Here is a tiny trained network, its code and every weight. The questions are about switching its units off for an input and a class, where a switched-off unit gives its printed mean instead of its output.

import numpy as np


def w(rows, s, z=0):
    codes = np.array(rows[::2]) - 128.0
    scale = np.full(codes.shape[1], s)
    scale[-1] = z or s
    return codes * scale


def f(y):
    return y / 2 * (1 + np.tanh(0.7978845608 * (y + 0.044715 * y**3)))


def log_softmax(a):
    a = a - a.max(-1, keepdims=True)
    return a - np.log(np.exp(a).sum(-1, keepdims=True))


def net(x, mask):
    res = np.array(x, float).reshape(1, 3) / 4 @ E
    y = f(res @ A[0][:, :-1].T + A[0][:, -1])
    res = res + np.where(mask, y, B[0][:, -1]) @ B[0][:, :-1]
    return log_softmax(res[-1] @ U[:, :-1].T + U[:, -1])


A, B = {}, {}
E = w([
[60,170,56,77,77,61,161,68,123,13,241,206],'x0',
[137,172,115,72,255,127,157,37,40,184,103,132],'x1',
[90,72,28,62,183,105,197,151,53,102,80,110],'x2',
],0.013)
A[0] = w([
[142,89,179,175,183,97,112,179,170,188,63,133,138],'N1',
[101,50,116,174,96,98,168,216,133,80,110,137,173],'N2',
[104,176,135,137,64,93,117,148,172,63,177,174,144],'N3',
[157,151,170,158,146,189,101,125,134,150,132,161,109],'N4',
[143,200,87,73,168,117,149,73,1,125,116,154,197],'N5',
[101,115,103,68,145,100,229,167,98,104,66,109,253],'N6',
[114,106,110,143,51,132,85,171,124,76,87,120,156],'N7',
[163,145,46,137,66,90,118,156,180,86,128,149,134],'N8',
[254,154,196,132,132,112,125,79,203,131,119,126,153],'N9',
[143,170,183,136,125,161,92,176,156,119,168,131,120],'N10',
[116,132,175,183,40,104,138,73,151,116,177,134,212],'N11',
],0.0089,0.0046)
B[0] = w([
[188,132,151,115,155,85,95,140,78,123,132,132,227],'N1',
[43,142,152,58,95,141,141,152,101,104,145,135,203],'N2',
[189,123,97,58,190,129,164,135,66,74,74,122,213],'N3',
[144,112,117,181,109,117,114,184,114,164,102,88,177],'N4',
[194,144,43,70,157,59,177,175,95,74,148,172,250],'N5',
[156,136,89,65,162,109,147,152,127,125,148,161,227],'N6',
[157,133,123,138,131,182,129,136,84,45,159,142,187],'N7',
[97,88,112,107,131,145,161,76,133,83,115,152,187],'N8',
[133,162,120,149,143,102,179,191,105,189,118,159,199],'N9',
[118,176,142,173,86,94,130,99,161,113,108,130,176],'N10',
[121,162,46,116,164,119,234,125,106,91,249,167,200],'N11',
],0.012,0.018)
U = w([
[134,204,145,248,73,119,177,127,151,157,169,163,115],'0',
[132,80,104,174,163,185,119,68,208,133,127,124,1],'1',
[73,91,160,115,42,255,183,105,130,70,152,148,116],'2',
[163,112,202,188,186,146,137,85,140,199,58,87,125],'3',
[182,140,77,65,198,64,183,141,75,100,134,178,159],'4',
],0.0097,0.0033)

Each question gives the input, the list of numbers given to net, and the class t.
The units are the neurons (one row each of A and B). Each row of codes is followed by its name. A weight is (code - 128) times the scale printed after its matrix; where a second scale follows, it is the last column's (A, B and U).
mask holds one flag per neuron, in row order. A switched-off neuron (its flag False) gives its mean, the last column of its row in B, instead of its output. The means were averaged over made-up inputs and are rounded, as every weight is.
A unit's drop is (log p(t) with every unit on - log p(t) with that unit switched off) / (log p(t) with every unit on - log p(t) with every unit switched off).
The circuit of an input: a set's keep is (log p(t) with only the set's units on - log p(t) with every unit switched off) / (log p(t) with every unit on - log p(t) with every unit switched off). Starting from all 11 units, units are removed one at a time, each time the one whose removal leaves the highest keep (on an exact tie, the one counted first), for as long as the keep stays at least 0.8.
circuit, biggest first: the units of the circuit, biggest drop first
unit that matters most: the unit with the biggest drop
k most important neurons: the k neurons with the biggest drops, biggest first
drop of u: that unit's drop, to one decimal
input [2,-8,3], class 2: circuit, biggest first	(N5; N2)
input [-8,-2,-5], class 0: circuit, biggest first	(N10; N3)
input [-7,-3,-1], class 3: circuit, biggest first	(N5; N11)
input [-4,6,-5], class 3: circuit, biggest first	(N11; N6; N3; N4)
input [-6,3,0], class 3: circuit, biggest first	(N5; N11; N3)
input [0,2,-4], class 0: unit that matters most	N5
input [-8,-4,0], class 3: 2 most important neurons	(N5; N11)
input [2,-8,2], class 2: 3 most important neurons	(N5; N2; N1)
input [1,3,-6], class 0: 2 most important neurons	(N5; N6)
input [-4,-4,2], class 2: 2 most important neurons	(N5; N3)
input [-6,2,0], class 3: drop of N5	0.3
input [-1,1,-7], class 0: drop of N5	0.1
input [-1,4,-7], class 0: drop of N2	0.0
input [-8,-4,-1], class 3: drop of N5	0.3
input [-4,3,-5], class 3: most important neuron	(N5)
